(in the rows, 128 means zero)
Each row is followed by its class.
[133 111 134 123 107 138 141 125 121  91 181  96 124  95 136 171 138 170
 142 121  93 102 139 138 153 127  82 109 125 122 131 125 138 125 113 128
 130  68 118 144 110  80 109 107]	sud
[109 122 206 125 145 167 147 180 112 142  77 139 128 139 153 113  74 151
 129 149 109 142 121 133 151  96 177  89 136 118 100 129 157  96 160 124
 154 103 104 112 160  92 171 164]	sena
[118 120 111 109 141 141 120 121 132 109 162 119 121 121 106 137 161 145
 116 153 171 104 184 178 116 169 104 142 108 132 170 152 141 155 149 115
 104 131 115  76 111 147 126  68]	sela
[108 128 133 133 137 126 126 111 141 161 123 137  92 139 121 133 117 132
 106 139 155 138 131 170 122 150 161 115 125 129 122 140 136 128 143 130
 102 136 152 157 160 109 107 136]	Pemuz
[ 91 131 134  75 156 155 113 127 125 131  72 141 130  92 117 107 108  98
 159 148 170  91 137 105 148 132 128 154 151 124 147 160 124 127 142 102
 125 153 104  76 162  97 154 136]	sud
[108 133 143  99 149 150 114 138 138 129  85 144 128 125 124 127 122 101
 145 139 155 107 151 114 162 126 131 123 146 127 135 163 125 140 142 118
 130 111  94  82 150 109 162 122]	tusi
[120 108 180 144 110 160 154 191 109 125 142 127 131 130 132 146 129 170
 124 145 100 141 159 175 122 134 160  80 102 124 118 133 169 120 168 139
 152  92 133  84 136 118 150  88]	Vivu
[138 121 143 101 145 149 121 138 163 121  63 164 119  94 127 131  71 125
 182 150 119 123  75 100 151 128 124 160 141  98 102 151 125 127 116 116
 144 117 102 158 164  91 129 167]	Pemuz
[159  90 150 154 134 165 144 142 158 118 160 130 108 148  97 139 134 148
 190 156  91 127 132 156 132 128  97 143 114 117 121 127 172 162 135 129
 148  85  86 156 116 118 132  79]	sela
[115 131 125  81 147 143 125 124 130 113 105 137 117 101 106 107 131 124
 146 162 163 101 147 143 145 164 113 153 131 131 154 156 131 141 146 101
 116 126 107  80 147 128 147 100]	Tof
[113 134 139 108 140 125 131 132 129 170 112 132 107 130 129 131  91 127
 119 145 136 146 111 137 145 136 175 118 140 113 116 151 109 125 135 131
 107 129 156 159 183 102 119 130]	Vuzo
[105 126 156 130 143 122 117 140 140 156 124 120 112 140 129 133 103 135
 132 140 124 135 114 128 139 129 167 124 149 129 123 144 130 123 128 129
 123 119 134 167 179 102 126 119]	kave
[103 130 138 135 154 114 120 138 132 171 110 133  95 143 132 124  80 131
 122 145 146 141  99 116 131 134 179 119 146 118 115 143 112 126 127 124
 100 128 163 179 188 111 101 144]	kave
[104 120 148 102 149 150 141 148 134 124  87 126 136 117 119 144 127 108
 138 130 136 116 156 152 146 128 120 141 140 123 148 170 151 124 160 108
 159 128 102  90 144 115 166  90]	tibuf
[119 114 130 158 104 134 149 110 106 147 187 123 102 118 113 127 156 143
 101 142 140 134 169 204 117 156 149 114 109 144 150 130 141 167 152 138
 100 131 171 139 142 116 106  49]	sud
[104 136 112  78 137 122 101 126 129 118 103 142 128  93 122 108 130 126
 153 157 170  95 142 120 137 144 130 153 138 128 169 160 113 139 137 125
 109 159 132  84 153 119 141 121]	kave
[162  97 129 155 126 168 138 127 154 113 163 141 111 119  89 128 133 150
 175 134 105 125 133 173 131 151  77 159 108 111 125 129 172 174 147 137
 157 110  97 154 112 118 119  58]	Pemuz
[101  92 173 157 112 166 148 181 109 128 136 113 141 126 136 147 122 164
 116 150  87 147 163 176 107 147 158  84 118 133 114 139 182 115 178 128
 149 102 123 101 126 130 161  95]	sena
[108 115 180 163 122 167 159 169 108 133 134 133 129 124 133 124 128 164
 111 151 124 137 170 197 120 134 151  96 102 135 122 124 182 125 185 132
 148 108 129 100 130 112 139  87]	sena
[103 148 154 115 146 124 122 126 138 171  86 135 109 126 143 125  84 122
 126 155 134 141 101 141 128 117 182 148 154 110 119 138 105 112 145 112
 120 145 139 169 193  90 132 158]	rel
[118 128 143 110 130 124 123 133 122 168 128 126  93 130 123 131 100 137
 123 142 129 143 119 141 144 143 164 116 144 114 111 146 126 128 128 119
 105 121 143 159 171 103 116 110]	sud
[152 101 131 147 115 168 141 124 130 115 160 144 109 106  93 115 139 150
 172 162 113 128 117 162 112 172  81 155 104 118 123 117 163 162 125 134
 145 136 121 148 121 129 112  82]	Tof
[114 129 128 102 127 147 119 124 130 123 147 115 122 114 100 137 161 143
 119 148 147 110 176 204 111 167 107 158 120 133 174 139 150 155 171 112
 134 140 114  82 126 141 135  63]	rel
[127 114 124 133 112 147 140 123 129 109 177 123 135 120  94 135 189 164
 126 142 147  98 197 170 112 161  93 135 102 144 168 146 159 160 161 124
 134 123 113  71  94 129 138  42]	Vivu
[140 111 150 133 161 164 127 128 143 131  93 153  99 120 118 113  70 127
 184 151 100 120  89 122 166 129 105 151 138 110 116 125 136 153 120 122
 141 124  95 163 157 116 133 154]	sena
[130 123 135 109 118 121 140 115 119  92 156 107 131  74 159 163 138 146
 145 135 106 103 115 144 152 151 104 109 118 115 145 119 120 114 111 126
 103  95 134 126 134  91 121 148]	buped
[114 123 139 135 134 128 125 119 122 154 164 128 108 147 128 160 137 147
 102 140 123 145 160 193 120 137 156 109 114 122 138 133 145 135 158 132
 110 126 143 138 155 103 128  82]	Vivu
[116  95 134 186 104 138 137 116 118 133 222 119 113 150 103 138 182 169
 113 137 115 134 162 201 105 175 126 116  94 143 150 116 166 180 152 146
 107 108 139 155 115 118 112  32]	kave
[113 129 119 102 142 149 130 122 147 105 117 134 130 114 107 127 148 119
 119 139 168 108 169 152 137 130 111 144 118 147 165 155 124 150 155 126
 132 132 117  82 127 126 129 105]	Vuzo
[159  95 135 157 118 165 138 137 127 116 165 147 100 124  93 122 141 154
 158 156 102 131 132 174 123 171  86 143 109 113 132 130 157 175 133 133
 143 125 117 147 116 126 122  63]	Tof
[124 114 135 129 110 125 152 129 136  94 181 101 123  94 136 168 143 171
 152 144  97 100 129 148 122 157  92 105 112 122 137 129 136 128 109 134
 104  94 149 141 110 122  95 134]	sela
[157  99 129 182  89 149 149 108 117  79 252 104 129 115 110 150 193 198
 113 133 106 105 182 214 123 158  67 109  71 140 156  95 145 173 136 140
 112  80 123 130  65 124 108  56]	sela
[ 96 114 186 114 139 143 133 194 113 142  88 125 137 128 151 135  84 135
 154 167  95 144 111 116 136 109 169  99 141 115 103 132 153  80 151 131
 153 125 126 112 163  86 169 144]	kave
[105 114 124 132 133 161 126 118 125 105 130 124 138 110 109 118 162 138
 138 127 150 107 183 181 134 140 104 136 117 136 167 163 162 157 174 127
 125 127  93  91 120 136 150  73]	sena
[151 115 137 114 145 149 130 136 145 137 117 145 119 113 116 124  96 129
 181 136 110 127  95 124 144 141 101 155 129 104 112 132 142 152 122 124
 144 126 109 148 141 110 109 121]	Vuzo
[124 116 171 118 153 148 133 154 129 142  92 158  96 113 131 134  89 128
 183 149  98 129  84 111 174 121 109 123 143  87  99 142 150 120 114 125
 155 122  89 153 164  96 146 133]	tibuf
[122 104 191 186 102 170 155 185 106 121 153 119 121 141 127 124 149 172
 119 153 104 148 151 204 102 141 141  89  84 132 141 114 162 135 182 144
 147 114 122 112 122 121 139  77]	rel
[134  96 137 129 131 172 133 139 157 124 126 142 140 111 105 142 116 133
 180 135  81 122 122 146 140 140  96 152 129 107 118 140 170 151 139 125
 161 124  88 145 137 119 139 102]	sena
[116  93 183 146 119 164 163 190 115 134 126 125 124 133 130 133 114 142
 138 140  92 151 132 163 133 140 148  88 105 116 118 134 171 119 160 134
 166 109 125 107 146 115 153  82]	tibuf
[158 110 126 158  96 133 143 107 126  78 197 111 111  87 132 156 167 170
 139 115 113  89 145 171 157 162  64  98  93 136 139 110 129 152 122 136
 103  59 114 130  95 109  98  99]	Pemuz
[135 111 158 135 151 163 135 151 130 139  97 143 115 116 116 130  74 130
 177 150 107 130  98 117 145 130 119 144 136 107 115 144 138 145 129 117
 135 111 110 153 161 131 138 124]	sena
[107 128 141  97 150 144 121 136 143 110 111 131 137 112 119 127 129 127
 135 120 139 115 151 144 148 145 101 144 127 121 145 158 142 135 153 105
 144 131  84  86 130 119 150  93]	tibuf
[111 139 165 121 164 121 124 141 142 177  85 152  97 157 145 141  78 125
 122 139 132 143  99 112 142 111 190 106 144 108 103 142 119 106 134 111
 111 118 132 160 194  90 128 173]	Vivu
[119 127 139  86 140 151 115 132 130 101 142 126 123 111 102 116 146 139
 125 145 137 111 171 146 149 140 102 141 134 131 154 156 138 140 154 112
 149 112  95  80 126 127 157  69]	Tof
[126 114 124 140 115 141 121 125 114  97 170 108 107  98 139 151 150 164
 122 129 118 106 128 168 141 134  94 102 100 120 147 103 131 118 117 139
 128 107 127 143 123  97  93 132]	dipu
[128 135 137 179 128 128 142 115 107 148 198 114  92 140 109 139 154 170
  92 158 143 132 170 213 104 165 139 112  92 137 162 110 141 156 163 143
  98 115 174 146 123 115 102  58]	buped
[111 114 134 164 124 127 125 130 117 142 169 122 107 143 126 129 138 154
 107 145 138 147 146 173 108 151 160 123 109 135 142 128 139 147 153 134
 109 119 157 154 140 111 114  80]	kave
[125 133 116  85 130 143 114 119 152 101 149 123 135  93  98 115 166 141
 140 132 173  96 179 170 126 168 102 157 119 130 176 158 142 158 157 119
 121 131 109  69 124 129 130  64]	buped
[139  90 139 167 113 150 147 144 137 114 158 151 107 126 104 148 141 167
 157 144  94 131 138 168 123 165  78 123 102 114 121 129 184 162 144 128
 156 114 111 150 103 119 111  52]	tibuf
[132 103 125 108 144 156 119 131 156 126 131 134 116 124 108 139 103 130
 193 147 107 119 103 109 140 141  98 151 140 106 112 129 161 148 124 133
 151 117  98 151 149 104 113 109]	kave
[ 94 150 131  50 166 140 111 130 145 138  39 154 122  87 112  97  90  88
 153 159 168 107 104  94 168 126 142 165 169 105 125 172 104  97 135  90
 129 152 109 110 196 113 164 171]	Tof
[ 83 140 151  74 170 133 100 139 130 145  42 150 124 113 142  96  79  87
 149 153 161 106 110  75 167 108 155 123 167 121 139 160  89 106 118 107
 113 150 113  96 186 106 181 192]	tusi
[116 133 135 121 133 143 136 133 132 115 113 133 131 120 111 132 154 133
 111 135 155 117 166 172 137 146 121 140 116 134 161 162 142 144 161 120
 138 129 100  89 129 130 153  68]	tibuf
[102 117 193 116 145 157 159 182 137 130  65 133 120 123 145 114  71 126
 145 157 108 148 102 117 147 113 178 100 146 122  87 147 152  88 158 125
 158 101 115 118 166 100 167 159]	Pemuz
[126 118 148 152 130 127 132 129 121 137 178 121  96 152 129 141 153 151
 104 130 128 140 161 189 124 125 154 100 112 138 142 130 152 146 154 129
 114 103 127 134 138 124 114  77]	dipu
[102 118 185 109 140 155 156 182 114 146  78 137 134 124 139 126  98 133
 134 160 124 143 117 115 138  97 172  84 131 123 109 151 144  98 154 131
 148 113 127 100 162 107 150 155]	Vuzo
[127 141 139 135 138 128 113 116 134 159 124 135  99 136 122 117 117 136
 110 141 143 131 136 159 138 151 164 113 121 122 140 128 116 146 158 130
 113 122 154 151 157  88 102 104]	buped
[102 117 114 103 160 144 121 138 138 116  92 132 111 121 104 119 139 113
 137 149 161 105 160 127 159 115 128 134 145 134 151 176 125 138 151 106
 131 123  95  88 139 132 147 118]	dipu
[114 112 131 129 120 150 128 132 134 107 158 113 133 122  97 140 181 150
 132 137 131 113 182 192 124 141  93 147 118 136 171 155 156 158 162 122
 144 128  96  97 111 139 143  55]	rel
[139  97 131 166  90 141 140 112 119  90 235  99 135 114 135 169 180 171
 129 108  94 109 169 198 121 158  65  97  91 134 152  98 165 151 126 142
 123  90 129 130  88 111 116  75]	tusi
[157 112 135 166 109 132 144 109 120  77 210  95 128  96 143 155 169 160
 138  99 102  95 155 178 147 145  69  92  97 137 155  96 136 151 129 137
 111  71 123 124  96 112  98  96]	buped
[112 117 122 128 127 153 130 124 116 109 162 115 144  94 102 124 168 167
 108 136 144  99 198 195 118 151  95 147 115 140 177 153 155 163 168 118
 135 120 116  85  99 144 138  51]	sena
[140 113 139 124 117 127 144 132 136 100 165  99 123 101 149 151 116 166
 137 126 104 111 112 131 138 141 101 115 120 117 127 120 123 106 109 127
 118  85 123 145 122  94 124 141]	Pemuz
[115 106 194 167 111 162 169 172  97 120 150 119 118 124 131 141 142 158
 131 162  88 145 157 195 116 120 137  85 106 136 128 117 164 137 188 131
 147  88 130 103 122 129 145  82]	rel
[112 140 149 107 128 123 127 122 121 118 101 122 112  73 157 150 102 138
 156 145 106 102  85 106 173 118 105 101 142 110 110 119  94 104 108 124
 120 100 125 153 160  94  97 191]	rel
[155 101 139 160 129 159 153 138 145 115 151 152 121 123 106 142 132 154
 160 140 106 133 131 169 128 146  85 149  92 111 129 131 166 168 141 125
 157 118 101 140 111 116 119  75]	tibuf
[ 94 110 133 147 124 117 121 147 120 152 146 122 117 153 126 153 128 147
 106 149 112 135 142 161 114 145 164 110 129 134 137 130 136 134 137 137
 111 119 162 153 146 104 127  98]	kave
[144  99 159 140 153 159 130 157 140 116 124 151 124 134 119 120 101 135
 175 151  95 136 107 127 147 108 112 141 114 104 120 129 146 147 130 120
 151 108  89 144 133 121 142 111]	sela
[104 125 152 115 131 136 134 133 136 107 109 124 127  87 162 140  96 145
 139 135 109  96 100 105 155 125 110 112 136 119 124 116 106  92 102 118
 117 109 127 147 148  77 128 202]	sena
[111 125 131  95 133 150 108 127 125 116 109 137 141 102 119 124 148 119
 136 134 160 107 151 158 142 139 111 145 123 124 163 152 133 129 152 120
 126 151  98  85 144 108 159 102]	Vuzo
[102 120 167 134 135 154 144 176 114 145 102 132 113 111 134 113  86 138
 112 165 127 143 121 154 127 135 180  98 123 122 115 129 136 101 162 118
 127 137 144 117 175 114 141 140]	sud
[131 117 156  93 160 153 132 153 138 143  66 153 105 123 111 112  68 106
 190 161  94 133  68  86 166  98 115 141 159  91  95 132 127 107 111 116
 157 121 109 170 174 101 149 160]	Tof
[111 126 137  95 145 142 114 135 128 116 117 126 131 105 110 123 143 127
 127 140 151 106 168 152 142 132 115 129 136 127 162 151 130 135 153 114
 131 128 117  79 128 119 150 100]	buped
[125 125 126 117 122 130 123 124 142 150 166 117 101 142 111 154 146 144
 102 133 118 134 150 178 124 154 153 126 131 128 135 139 135 152 138 130
 123 114 138 144 141 115 106  80]	dipu
[108 129 105  88 130 146 118 108 140 102 121 133 132  90 105 116 146 134
 134 140 177  94 168 153 121 161 103 162 131 131 156 160 141 145 157 120
 122 135 108  78 121 121 144  85]	Pemuz
[113 110 177 138 125 157 153 189 123 131 118 130 122 124 131 121 101 149
 128 161 103 142 125 145 121 125 162  96 109 124 118 121 149 100 168 117
 139 114 130 112 147 103 149 126]	sud
[105 125 115 101 135 135 103 136 144 123 126 130 135  98 104 106 144 140
 129 149 168  96 158 141 135 164 114 150 128 134 156 148 126 140 148 116
 125 149 115  90 137 115 125  85]	kave
[102 150 143  45 174 126  95 162 160 140  18 159 130 125 141 124  51  87
 163 148 150 110  85  41 177 100 165 154 183 102 109 164 102  81 124  97
 146 145 100 108 197  87 168 204]	kave
[ 94 122 201  97 142 158 137 193 125 141  61 151 130 121 147 120  73 118
 146 161 106 148  85  88 137 106 182 101 147 100  92 146 131  67 140 109
 149 119 118 121 190  90 182 185]	Tof
[133 116 129 106 116 129 153 116 138  98 149 109 122  70 144 153 122 144
 153 133 108 111 105 128 160 141 102 109 121 116 117 134 113 115 115 128
 107  79 128 140 137 101 114 151]	Pemuz
[121  95 182 159 108 170 153 197 112 124 163 106 124 134 109 131 156 172
 119 150  89 158 156 192 105 127 143  84  93 128 131 132 175 123 179 138
 161 104 124 111 113 130 138  62]	dipu
[128 122 140  92 161 148 145 129 147 128  68 164 119 111 130 146  69 115
 191 151 102 117  95 119 163 120 115 157 156 103 100 142 158 139 125 108
 137 117 101 140 158 115 139 169]	sena
[ 97 132 131  66 169 135 129 139 140 138  59 130 120 101 120 117  98 103
 143 147 154 117 126 126 172 107 136 136 152 108 147 176 122 104 150 107
 142 141 104 105 186 120 162 127]	tibuf
[112 121 155 123 126 138 127 139 122 142 163 119 100 151 127 146 123 149
 105 135 111 147 153 183 126 143 155 112 126 121 137 135 154 132 154 128
 117 122 135 141 146  91 137  79]	sud
[104 144 141  40 169 126 106 144 157 126  36 138 133  92 132 119  87  88
 170 142 139 114 103  80 164 101 146 135 173 101 132 171 109  92 142 100
 126 129 105 101 184 114 161 177]	buped
[127 105 131 156 115 166 139 120 121  91 178 116 138 121  99 142 196 156
 108 131 133 110 211 223 117 154  87 139  99 152 186 146 172 175 178 129
 134 116  97  84  86 147 156  31]	sena
[105 139 142  69 144 129 114 143 149 133  53 149 140  85 135 121 106 101
 147 132 165 105 124  93 152 118 134 138 151 114 132 172 103 101 131  99
 135 150 108  86 171 105 152 155]	tibuf
[118 106 186 149 133 163 152 171 118 117 134 115 124 126 136 125 120 143
 130 151  91 143 148 165 137 123 154  79 118 130 126 120 171 114 182 136
 164 100 124 103 138 111 155 101]	buped
[124 111 137 141 113 129 136 129 124 107 165 110 124  91 153 165 125 146
 149 138  94 113 129 136 142 137 100  94 119 124 123 115 123 121 116 126
 115  76 140 141 126  97 123 135]	tusi
[159  99 145 144 120 164 146 141 152 104 160 135 115 139 102 159 136 155
 186 144  79 128 132 173 128 139  75 156 113 113 128 122 174 174 142 129
 158  98  85 143 108 120 124  72]	rel
[ 91 128 180  90 162 143 127 179 126 152  34 142 130 106 148 120  34 126
 153 176 130 137  70  73 153  95 197 113 165 109  91 148 119  74 136 106
 142 118 129 138 214  97 158 208]	kave
[ 84 136 178  81 164 148 129 186 111 160  21 139 130 118 152 115  47 115
 152 163 118 134  72  76 152  81 204 103 165  99  93 151 121  63 137 114
 148 137 117 117 199  98 171 229]	dipu
[170  96 118 141 113 164 134 106 131 109 191 135 120 117  97 139 156 152
 160 140 121 119 160 198 128 168  78 144  90 137 142 111 171 197 150 138
 134 101  97 111 109 131 107  34]	Vuzo
